Below are the code and all the weights of a small trained network. Each question names an input and a class and asks about switching units off, where a switched-off unit gives its printed mean instead of its output.

import numpy as np


def w(rows, s, z=0):
    codes = np.array(rows[::2]) - 128.0
    scale = np.full(codes.shape[1], s)
    scale[-1] = z or s
    return codes * scale


def norm(h):
    return h / np.sqrt((h * h).mean(-1, keepdims=True) + 1e-5)


def f(y):
    return y / 2 * (1 + np.tanh(0.7978845608 * (y + 0.044715 * y**3)))


def log_softmax(a):
    a = a - a.max(-1, keepdims=True)
    return a - np.log(np.exp(a).sum(-1, keepdims=True))


def net(x, mask):
    res = np.array(x, float).reshape(1, 5) / 4 @ E
    u = 0
    for l in range(2):
        y = f(norm(res) @ A[l][:, :-1].T + A[l][:, -1])
        res = res + np.where(mask[u : u + 6], y, B[l][:, -1]) @ B[l][:, :-1]
        u += 6
    return log_softmax(norm(res)[-1] @ U[:, :-1].T + U[:, -1])


A, B = {}, {}
E = w([
[234,37,110,208,142,130,137,95,115,142,186,133],'x0',
[122,122,64,90,181,148,226,133,114,112,89,156],'x1',
[129,129,127,128,127,128,128,128,128,127,127,128],'x2',
[173,83,211,112,80,8,147,145,170,97,109,180],'x3',
[128,128,128,128,128,129,128,128,129,128,129,128],'x4',
],0.018)
A[0] = w([
[135,115,96,119,139,123,252,123,129,123,115,134,33],'L0N1',
[87,165,160,91,112,91,133,127,130,123,93,131,5],'L0N2',
[147,106,111,147,122,132,119,118,129,125,123,136,7],'L0N3',
[126,125,85,152,124,171,119,110,127,132,138,112,121],'L0N4',
[67,175,136,95,115,137,108,127,131,125,108,120,16],'L0N5',
[94,149,109,89,133,126,229,136,132,123,98,138,4],'L0N6',
],0.036,0.0034)
B[0] = w([
[228,51,108,137,136,127,62,178,121,136,77,209,232],'L0N1',
[97,95,160,73,151,203,125,209,183,95,245,157,241],'L0N2',
[84,161,170,98,111,97,144,142,154,108,143,121,156],'L0N3',
[75,174,110,93,172,179,147,156,129,122,162,113,207],'L0N4',
[217,133,100,184,136,71,71,116,80,168,21,150,253],'L0N5',
[35,169,128,106,109,119,249,48,131,112,138,67,244],'L0N6',
],0.019,0.026)
A[1] = w([
[71,210,61,180,124,136,171,1,59,168,71,23,92],'L1N1',
[141,161,35,137,199,220,63,159,79,168,81,137,35],'L1N2',
[84,126,55,66,146,216,114,154,108,132,53,163,136],'L1N3',
[40,219,156,113,133,219,9,183,142,152,191,82,88],'L1N4',
[103,82,209,118,46,90,128,115,176,100,177,123,128],'L1N5',
[152,211,114,185,125,86,32,103,68,190,14,99,2],'L1N6',
],0.025,0.0054)
B[1] = w([
[199,86,119,233,48,71,68,50,111,163,84,108,219],'L1N1',
[27,159,138,33,142,162,237,134,155,102,126,135,252],'L1N2',
[72,223,179,153,140,141,60,145,135,132,244,41,244],'L1N3',
[252,24,109,143,123,81,105,146,114,129,42,218,240],'L1N4',
[95,190,104,157,127,135,118,83,97,154,105,72,195],'L1N5',
[77,105,114,47,188,184,241,166,155,71,220,141,204],'L1N6',
],0.018,0.031)
U = w([
[63,166,103,76,218,184,214,148,138,91,179,135,21],'0',
[237,61,148,177,133,73,48,144,120,130,70,206,254],'1',
[111,169,122,239,91,82,117,3,101,147,129,44,93],'2',
],0.013,0.0017)

Each question gives the input, the list of numbers given to net, and the class t.
The units are the neurons (one row each of A and B). Each row of codes is followed by its name. A weight is (code - 128) times the scale printed after its matrix; where a second scale follows, it is the last column's (A, B and U).
mask holds one flag per neuron, layer by layer. A switched-off neuron (its flag False) gives its mean, the last column of its row in B, instead of its output. The means were averaged over made-up inputs and are rounded, as every weight is.
A unit's drop is (log p(t) with every unit on - log p(t) with that unit switched off) / (log p(t) with every unit on - log p(t) with every unit switched off).
The circuit of an input: a set's keep is (log p(t) with only the set's units on - log p(t) with every unit switched off) / (log p(t) with every unit on - log p(t) with every unit switched off). Starting from all 12 units, units are removed one at a time, each time the one whose removal leaves the highest keep (on an exact tie, the one counted first), for as long as the keep stays at least 0.8.
circuit, biggest first: the units of the circuit, biggest drop first
most important unit: the unit with the biggest drop
top k neurons: the k neurons with the biggest drops, biggest first
top k neurons in layer l: the k neurons of layer l with the biggest drops, biggest first
drop of u: that unit's drop, to one decimal
input [-8,3,3,-6,8], class 2: most important unit : L0N6
input [-4,0,-6,3,-7], class 1: circuit, biggest first : (L1N4 L1N2 L0N2)
input [1,-7,7,-7,-7], class 1: top 3 neurons : (L1N4 L0N1 L0N5)
input [6,-4,3,3,-8], class 2: top 2 neurons in layer 0 : (L0N5 L0N2)
input [5,-4,-2,2,7], class 2: top 2 neurons : (L0N5 L0N2)
input [-5,0,8,5,-3], class 1: top 2 neurons in layer 1 : (L1N4 L1N2)
input [0,0,-4,7,4], class 1: top 2 neurons : (L0N6 L1N2)
input [6,-1,6,-4,-3], class 1: top 3 neurons : (L1N4 L0N1 L0N5)
input [0,1,-2,-5,5], class 2: top 3 neurons in layer 0 : (L0N2 L0N1 L0N5)
input [8,-1,-4,8,4], class 2: top 3 neurons : (L0N5 L0N1 L1N5)
input [6,1,-8,4,-5], class 1: top 2 neurons in layer 0 : (L0N6 L0N5)
input [2,-8,-1,8,8], class 2: top 3 neurons in layer 0 : (L0N5 L0N1 L0N2)
input [1,2,-8,3,-6], class 1: top 3 neurons in layer 0 : (L0N1 L0N4 L0N5)
input [-4,6,2,-5,1], class 2: top neuron : (L0N6)
input [-3,-6,-8,1,-8], class 1: top 2 neurons in layer 0 : (L0N2 L0N1)
input [-8,6,-2,-4,-5], class 2: top 2 neurons : (L0N6 L1N1)
input [-6,-4,-5,7,8], class 1: drop of L0N2 : 1.4
input [-8,8,8,-2,4], class 2: drop of L0N6 : 1.1
input [2,-4,0,3,7], class 2: drop of L0N4 : 0.8
input [-6,3,-5,-7,-7], class 2: drop of L1N1 : 0.7
input [-2,-8,-5,6,8], class 1: top neuron : (L0N6)
